Below are the code and all the weights of a small trained network. Each question names an input and a target symbol and asks about switching units off, where a switched-off unit gives its printed mean instead of its output.

import numpy as np


def w(rows, s, z=0):
    codes = np.array(rows[::2]) - 128.0
    scale = np.full(codes.shape[1], s)
    scale[-1] = z or s
    return codes * scale


def f(y):
    return np.maximum(y, 0)


def softmax(a):
    e = np.exp(a - a.max(-1, keepdims=True))
    return e / e.sum(-1, keepdims=True)


def log_softmax(a):
    a = a - a.max(-1, keepdims=True)
    return a - np.log(np.exp(a).sum(-1, keepdims=True))


def net(x, mask):
    ids = ['ΛΠΨΩγεημξσ'.index(c) for c in x.split()]
    T = len(ids)
    res = E[ids] + P[:T]
    u = 0
    for l in range(2):
        q, k, v = (res @ M[l].T for M in (Q, K, V))
        z = softmax(np.where(np.tri(T) > 0, q @ k.T / 3**0.5, -1e9)) @ v
        res = res + np.where(mask[u], z, O[l][:, -1]) @ O[l][:, :-1]
        u += 1
        y = f(res @ A[l][:, :-1].T + A[l][:, -1])
        res = res + np.where(mask[u : u + 16], y, B[l][:, -1]) @ B[l][:, :-1]
        u += 16
    return log_softmax(res[-1] @ U[:, :-1].T + U[:, -1])


Q, K, V, O, A, B = {}, {}, {}, {}, {}, {}
E = w([
[183,153,120,170],'Λ',
[7,141,200,79],'Π',
[31,88,145,189],'Ψ',
[139,166,124,193],'Ω',
[129,110,178,103],'γ',
[98,116,70,192],'ε',
[133,61,148,118],'η',
[167,171,87,91],'μ',
[170,123,78,140],'ξ',
[153,176,73,172],'σ',
],0.016)
P = w([
[254,57,173,150],'0',
[136,118,96,120],'1',
[122,125,91,121],'2',
[113,132,93,124],'3',
[105,137,95,126],'4',
[99,145,99,127],'5',
[94,154,107,135],'6',
[88,167,109,137],'7',
[80,176,114,144],'8',
[68,179,114,147],'9',
[62,182,116,149],'10',
[79,147,80,144],'11',
],0.0072)
Q[0] = w([
[164,84,179,114],'L0H0',
[11,165,158,75],'L0H0',
[153,62,189,96],'L0H0',
],0.013)
K[0] = w([
[171,136,102,44],'L0H0',
[38,101,9,118],'L0H0',
[173,124,111,53],'L0H0',
],0.012)
V[0] = w([
[102,126,135,197],'L0H0',
[128,237,195,185],'L0H0',
[201,255,177,58],'L0H0',
],0.0047)
O[0] = w([
[32,154,116,67,193],'L0H0',
[72,204,188,88,127],'L0H0',
[251,201,233,235,2],'L0H0',
],0.0036,0.003)
A[0] = w([
[167,139,113,154,239],'L0N0',
[122,167,138,133,123],'L0N1',
[152,117,139,110,199],'L0N2',
[165,130,105,57,164],'L0N3',
[183,134,82,165,186],'L0N4',
[140,182,108,67,115],'L0N5',
[151,93,155,61,175],'L0N6',
[176,130,161,99,2],'L0N7',
[113,127,92,144,174],'L0N8',
[91,98,139,63,136],'L0N9',
[161,123,250,126,127],'L0N10',
[104,66,199,117,226],'L0N11',
[179,71,170,84,170],'L0N12',
[157,153,95,191,157],'L0N13',
[174,123,153,181,152],'L0N14',
[126,115,93,91,58],'L0N15',
],0.013,0.0029)
B[0] = w([
[90,147,67,107,216],'L0N0',
[161,111,128,119,154],'L0N1',
[154,144,127,108,156],'L0N2',
[4,120,146,111,164],'L0N3',
[113,85,89,82,246],'L0N4',
[152,94,68,215,168],'L0N5',
[166,93,135,121,173],'L0N6',
[110,108,180,37,134],'L0N7',
[79,114,165,99,240],'L0N8',
[231,111,155,137,199],'L0N9',
[183,168,26,118,161],'L0N10',
[229,31,69,144,225],'L0N11',
[203,94,206,104,177],'L0N12',
[101,127,149,43,254],'L0N13',
[64,148,53,113,167],'L0N14',
[125,191,127,113,147],'L0N15',
],0.015,0.0048)
Q[1] = w([
[250,69,190,167],'L1H0',
[152,185,175,146],'L1H0',
[139,140,135,167],'L1H0',
],0.022)
K[1] = w([
[89,208,242,254],'L1H0',
[195,230,215,49],'L1H0',
[195,232,186,99],'L1H0',
],0.011)
V[1] = w([
[91,1,167,192],'L1H0',
[78,109,8,215],'L1H0',
[49,79,158,57],'L1H0',
],0.015)
O[1] = w([
[71,94,14,154,120],'L1H0',
[118,143,56,6,202],'L1H0',
[98,22,149,162,255],'L1H0',
],0.015,0.0091)
A[1] = w([
[115,105,135,78,20],'L1N0',
[67,149,78,158,154],'L1N1',
[83,129,106,119,143],'L1N2',
[70,162,114,160,69],'L1N3',
[160,110,133,80,63],'L1N4',
[68,161,105,136,87],'L1N5',
[163,148,172,125,3],'L1N6',
[182,108,91,180,107],'L1N7',
[78,216,101,144,109],'L1N8',
[104,143,72,140,90],'L1N9',
[204,181,93,147,46],'L1N10',
[89,168,177,79,39],'L1N11',
[205,119,179,159,124],'L1N12',
[121,255,186,85,137],'L1N13',
[63,83,207,163,166],'L1N14',
[116,224,141,146,102],'L1N15',
],0.0086,0.0041)
B[1] = w([
[145,193,130,194,231],'L1N0',
[169,184,203,88,250],'L1N1',
[120,126,186,139,204],'L1N2',
[200,153,97,124,182],'L1N3',
[157,199,111,164,224],'L1N4',
[171,128,66,146,192],'L1N5',
[153,123,82,207,177],'L1N6',
[50,162,172,128,197],'L1N7',
[205,84,90,166,191],'L1N8',
[103,114,198,120,227],'L1N9',
[90,227,113,145,163],'L1N10',
[161,213,181,143,206],'L1N11',
[98,53,218,80,198],'L1N12',
[12,85,54,203,249],'L1N13',
[179,164,63,98,222],'L1N14',
[117,55,159,27,170],'L1N15',
],0.011,0.017)
U = w([
[64,60,107,181,65],'Λ',
[189,119,53,60,129],'Π',
[177,58,166,86,171],'Ψ',
[29,89,113,2,253],'Ω',
[150,160,163,24,76],'γ',
[110,120,191,125,105],'ε',
[113,104,33,134,19],'η',
[168,8,32,151,142],'μ',
[93,165,108,101,71],'ξ',
[201,114,91,185,118],'σ',
],0.0044,0.0031)

Each question gives the input, a string of symbols that net reads in full, and the target symbol t.
The units are the heads (3 rows each of Q, K, V and O) and the neurons (one row each of A and B). Each row of codes is followed by its name. A weight is (code - 128) times the scale printed after its matrix; where a second scale follows, it is the last column's (O, A, B and U).
mask holds one flag per unit, layer by layer, with each layer's heads first. A switched-off unit (its flag False) gives its mean, the last column of its rows in O or B, instead of its output. The means were averaged over made-up inputs and are rounded, as every weight is.
A unit's drop is (log p(t) with every unit on - log p(t) with that unit switched off) / (log p(t) with every unit on - log p(t) with every unit switched off).
The circuit of an input: a set's keep is (log p(t) with only the set's units on - log p(t) with every unit switched off) / (log p(t) with every unit on - log p(t) with every unit switched off). Starting from the 12 units with the biggest drops (on a tie, the unit counted first), units are removed one at a time, each time the one whose removal leaves the highest keep (on an exact tie, the one counted first), for as long as the keep stays at least 0.8.
circuit, biggest first: the units of the circuit, biggest drop first
unit that matters most: the unit with the biggest drop
k most important neurons: the k neurons with the biggest drops, biggest first
top k neurons in layer l: the k neurons of layer l with the biggest drops, biggest first
input Π ε γ ε σ σ Π, target μ: circuit, biggest first => [L0N11; L1H0]
input Π Ψ ε μ ε Ω Π, target Ψ: 2 most important neurons => [L0N9; L0N11]
input γ γ σ ε ξ Ω, target Λ: 4 most important neurons => [L0N11; L0N10; L1N13; L0N12]
input ε η σ σ μ Π σ ε Ψ Π η, target Ω: circuit, biggest first => [L1H0; L1N8]
input η ε η Π ε η Ψ Λ ε Ψ, target Ω: circuit, biggest first => [L1H0]
input Ω σ η ξ η, target Ψ: circuit, biggest first => [L0N11; L1N13; L0N12]
input Π ε η Ψ ξ Λ ε ε ε σ ξ ξ, target η: 2 most important neurons => [L1N13; L0N11]
input Π ε Λ Ψ Ψ η η Ω, target η: 3 most important neurons => [L1N13; L0N11; L0N10]
input ξ Ω ε γ σ Π Λ η η μ γ, target Π: 2 most important neurons => [L0N11; L0N5]
input σ Λ η η, target Λ: 3 most important neurons => [L0N13; L0N4; L0N0]
input Π η Ψ Ω Π σ η σ ε Λ, target η: top 3 neurons in layer 1 => [L1N13; L1N8; L1N10]
input μ η η η η γ ε ε ε η η, target μ: top 2 neurons in layer 0 => [L0N11; L0N8]
input μ ε η Ψ Λ ε Λ, target Ψ: 2 most important neurons => [L0N4; L0N7]
input σ σ σ ε σ Ψ σ η Π Λ ξ ε, target γ: most important neuron => [L0N4]
input Π ε Ω γ μ Λ η Ψ η μ, target η: 2 most important neurons => [L1N13; L0N10]
input ε Π η Λ ε Ω Ω Π ε ε, target Ω: top 2 neurons in layer 0 => [L0N4; L0N0]
input γ σ γ η Ω η μ, target Λ: top 2 neurons in layer 1 => [L1N13; L1N1]
input γ η σ γ ξ, target Λ: 2 most important neurons => [L0N10; L0N11]
input η Ω μ η Π Ψ Ω σ, target σ: top 2 neurons in layer 0 => [L0N11; L0N12]
input ε σ Λ Π ξ, target Ω: unit that matters most => L0N4
input γ σ Ψ σ Π η Ψ ε, target Λ: 2 most important neurons => [L0N10; L0N11]
input γ Π Ω Ω, target Λ: 3 most important neurons => [L1N13; L0N10; L0N12]
input Λ η ξ ε η μ Ω, target ε: 4 most important neurons => [L0N10; L1N13; L1N12; L1N11]
input μ ε Λ ε η γ η η σ Λ η μ, target Ψ: top 2 neurons in layer 0 => [L0N4; L0N7]
input γ γ ε Π Π η γ, target μ: 2 most important neurons => [L0N11; L1N1]
input ξ σ σ ε Π Ω σ Λ η η ε, target μ: top 3 neurons in layer 0 => [L0N4; L0N12; L0N3]
input σ γ Ψ η ξ ε μ Λ, target γ: top neuron in layer 0 => [L0N4]
